Here is a tiny trained network, its code and every weight. The questions are about switching its units off for an input and a target symbol, where a switched-off unit gives its printed mean instead of its output.

import numpy as np


def w(rows, s, z=0):
    codes = np.array(rows[::2]) - 128.0
    scale = np.full(codes.shape[1], s)
    scale[-1] = z or s
    return codes * scale


def softmax(a):
    e = np.exp(a - a.max(-1, keepdims=True))
    return e / e.sum(-1, keepdims=True)


def log_softmax(a):
    a = a - a.max(-1, keepdims=True)
    return a - np.log(np.exp(a).sum(-1, keepdims=True))


def net(x, mask):
    ids = ['Ωαδεζξτ'.index(c) for c in x.split()]
    T = len(ids)
    res = E[ids] + P[:T]
    u = 0
    for l in range(2):
        r = res
        for j in range(3):
            rows = slice(3 * j, 3 * j + 3)
            q, k, v = (r @ M[l][rows].T for M in (Q, K, V))
            z = softmax(np.where(np.tri(T) > 0, q @ k.T / 3**0.5, -1e9)) @ v
            o = O[l][rows]
            res = res + np.where(mask[u + j], z, o[:, -1]) @ o[:, :-1]
        u += 3
    return log_softmax(res[-1] @ U[:, :-1].T + U[:, -1])


Q, K, V, O = {}, {}, {}, {}
E = w([
[49,156,124,194,70,57,129],'Ω',
[96,67,192,33,75,161,130],'α',
[81,77,53,86,151,136,227],'δ',
[169,168,236,124,212,85,46],'ε',
[113,169,161,211,151,204,177],'ζ',
[119,6,108,215,145,171,103],'ξ',
[17,119,63,101,183,120,74],'τ',
],0.014)
P = w([
[255,176,62,61,67,204,65],'0',
[146,144,131,120,80,190,87],'1',
[101,106,155,146,123,173,130],'2',
[76,87,174,161,150,139,162],'3',
[48,71,188,178,173,110,183],'4',
[27,54,202,180,196,93,202],'5',
[4,48,210,190,218,69,212],'6',
],0.0072)
Q[0] = w([
[136,137,109,83,104,152,207],'0.h0',
[200,174,122,91,120,136,190],'0.h0',
[208,176,103,150,143,98,126],'0.h0',
[89,201,192,161,186,203,192],'0.h1',
[202,252,29,1,24,136,104],'0.h1',
[11,127,168,105,141,67,231],'0.h1',
[148,234,28,96,120,20,114],'0.h2',
[117,75,250,160,142,213,152],'0.h2',
[144,127,69,113,85,98,59],'0.h2',
],0.0079)
K[0] = w([
[86,91,102,136,115,120,235],'0.h0',
[88,109,51,127,58,167,167],'0.h0',
[129,132,104,93,37,199,105],'0.h0',
[70,33,133,118,135,7,109],'0.h1',
[254,157,40,133,72,147,42],'0.h1',
[89,56,197,216,170,165,136],'0.h1',
[102,119,23,100,51,192,170],'0.h2',
[149,111,241,139,239,22,103],'0.h2',
[94,177,114,152,59,172,172],'0.h2',
],0.0073)
V[0] = w([
[165,174,170,79,147,115,61],'0.h0',
[182,153,93,92,77,148,133],'0.h0',
[105,133,154,135,141,125,158],'0.h0',
[89,254,106,115,109,155,145],'0.h1',
[147,124,144,171,138,173,143],'0.h1',
[140,81,86,166,106,146,87],'0.h1',
[44,91,151,142,88,171,144],'0.h2',
[247,155,161,103,155,52,66],'0.h2',
[156,42,158,160,184,74,112],'0.h2',
],0.0085)
O[0] = w([
[125,81,117,164,163,79,93,128],'0.h0',
[151,120,106,173,105,147,116,73],'0.h0',
[103,123,142,114,134,135,150,165],'0.h0',
[151,2,150,126,138,139,107,96],'0.h1',
[93,117,111,99,116,105,104,254],'0.h1',
[161,170,111,96,123,102,116,130],'0.h1',
[159,109,153,109,173,84,158,186],'0.h2',
[83,177,103,123,100,186,128,141],'0.h2',
[120,212,167,117,128,147,130,182],'0.h2',
],0.0099,0.0037)
Q[1] = w([
[112,146,9,181,129,131,138],'1.h0',
[53,117,111,108,209,177,166],'1.h0',
[88,144,93,43,80,114,94],'1.h0',
[185,177,194,105,101,165,104],'1.h1',
[174,126,67,133,148,142,136],'1.h1',
[195,104,121,109,116,102,104],'1.h1',
[138,131,75,90,139,203,148],'1.h2',
[74,157,93,130,48,105,128],'1.h2',
[98,112,161,77,185,120,136],'1.h2',
],0.011)
K[1] = w([
[210,152,141,94,44,168,49],'1.h0',
[110,157,254,137,133,89,101],'1.h0',
[161,157,121,208,109,198,122],'1.h0',
[29,126,46,154,45,197,118],'1.h1',
[221,122,111,129,78,147,73],'1.h1',
[203,117,67,127,109,142,144],'1.h1',
[175,106,88,191,73,108,52],'1.h2',
[184,151,165,84,156,216,57],'1.h2',
[105,136,179,167,180,67,156],'1.h2',
],0.0096)
V[1] = w([
[208,76,91,113,150,187,153],'1.h0',
[167,137,208,186,41,137,166],'1.h0',
[154,131,94,243,193,87,111],'1.h0',
[133,78,134,1,61,130,86],'1.h1',
[88,133,32,214,106,122,137],'1.h1',
[83,138,100,114,85,161,230],'1.h1',
[119,117,93,118,97,74,185],'1.h2',
[61,119,108,194,102,8,87],'1.h2',
[161,165,191,188,141,177,70],'1.h2',
],0.009)
O[1] = w([
[89,148,184,105,174,113,119,92],'1.h0',
[174,122,164,159,94,86,5,165],'1.h0',
[164,138,49,65,184,134,125,139],'1.h0',
[109,155,174,183,62,98,170,47],'1.h1',
[142,128,192,89,152,166,138,108],'1.h1',
[109,91,197,146,147,150,91,182],'1.h1',
[134,148,154,121,121,180,102,28],'1.h2',
[203,137,135,152,33,156,125,85],'1.h2',
[124,118,109,141,126,42,124,254],'1.h2',
],0.012,0.0052)
U = w([
[189,98,121,122,81,157,127,242],'Ω',
[106,136,154,194,104,106,135,98],'α',
[86,145,142,124,140,206,109,108],'δ',
[118,113,79,163,120,120,122,17],'ε',
[133,33,119,74,158,84,96,106],'ζ',
[146,253,142,72,140,92,112,254],'ξ',
[144,128,115,104,121,132,202,78],'τ',
],0.013,0.0054)

Each question gives the input, a string of symbols that net reads in full, and the target symbol t.
The units are the heads (3 rows each of Q, K, V and O). Each row of codes is followed by its name. A weight is (code - 128) times the scale printed after its matrix; where a second scale follows, it is the last column's (O and U).
mask holds one flag per head, layer by layer. A switched-off head (its flag False) gives its mean, the last column of its rows in O, instead of its output. The means were averaged over made-up inputs and are rounded, as every weight is.
A unit's drop is (log p(t) with every unit on - log p(t) with that unit switched off) / (log p(t) with every unit on - log p(t) with every unit switched off).
The circuit of an input: a set's keep is (log p(t) with only the set's units on - log p(t) with every unit switched off) / (log p(t) with every unit on - log p(t) with every unit switched off). Starting from all 6 units, units are removed one at a time, each time the one whose removal leaves the highest keep (on an exact tie, the one counted first), for as long as the keep stays at least 0.8.
circuit, biggest first: the units of the circuit, biggest drop first
most important unit: the unit with the biggest drop
which heads matter: for each layer, one digit per head in row order, 1 if its drop is at least 0.15 and else 0, layers parted by /
drop of u: that unit's drop, to one decimal
input ζ ξ ξ, target ξ: most important unit -> 0.h1
input ζ τ α ζ ζ τ τ, target τ: circuit, biggest first -> [0.h2 1.h0 1.h2 0.h1]
input ξ ζ α δ, target α: circuit, biggest first -> [1.h1 1.h0]
input α α ζ δ δ, target δ: circuit, biggest first -> [1.h2 0.h2]
input Ω τ ζ, target τ: circuit, biggest first -> [1.h0 0.h2]
input α ζ ξ ε ζ α ε, target α: which heads matter -> 001 / 111
input ζ ζ δ ξ, target δ: circuit, biggest first -> [1.h2 0.h2]
input ζ ζ ζ δ Ω Ω, target Ω: circuit, biggest first -> [1.h2 0.h2]
input ε ζ τ, target Ω: which heads matter -> 101 / 001
input Ω ε ε ζ, target ε: which heads matter -> 100 / 101
input ξ Ω ζ ξ ζ, target ξ: which heads matter -> 011 / 000
input ε α α, target α: which heads matter -> 000 / 011
input ζ ζ α Ω δ ξ, target δ: which heads matter -> 001 / 001
input ζ ζ α ζ δ δ, target δ: most important unit -> 1.h2
input Ω α ζ α ξ Ω α, target Ω: which heads matter -> 001 / 101
input ε ζ ζ α ζ δ, target τ: which heads matter -> 100 / 101
input ξ α ζ, target α: which heads matter -> 000 / 100
input ζ ζ δ τ α, target τ: which heads matter -> 001 / 100
input ζ ζ ξ Ω, target ξ: which heads matter -> 010 / 100
input ζ α δ, target α: circuit, biggest first -> [1.h0]
input δ τ α, target τ: which heads matter -> 001 / 110
input ζ τ ζ ξ ζ ζ Ω, target ζ: which heads matter -> 001 / 010
input ξ ζ ζ ζ ζ Ω Ω, target Ω: drop of 0.h2 -> 0.8
input ζ ζ α ξ, target α: drop of 1.h1 -> 0.1
input ζ ζ ζ τ ζ, target τ: drop of 0.h2 -> 0.3
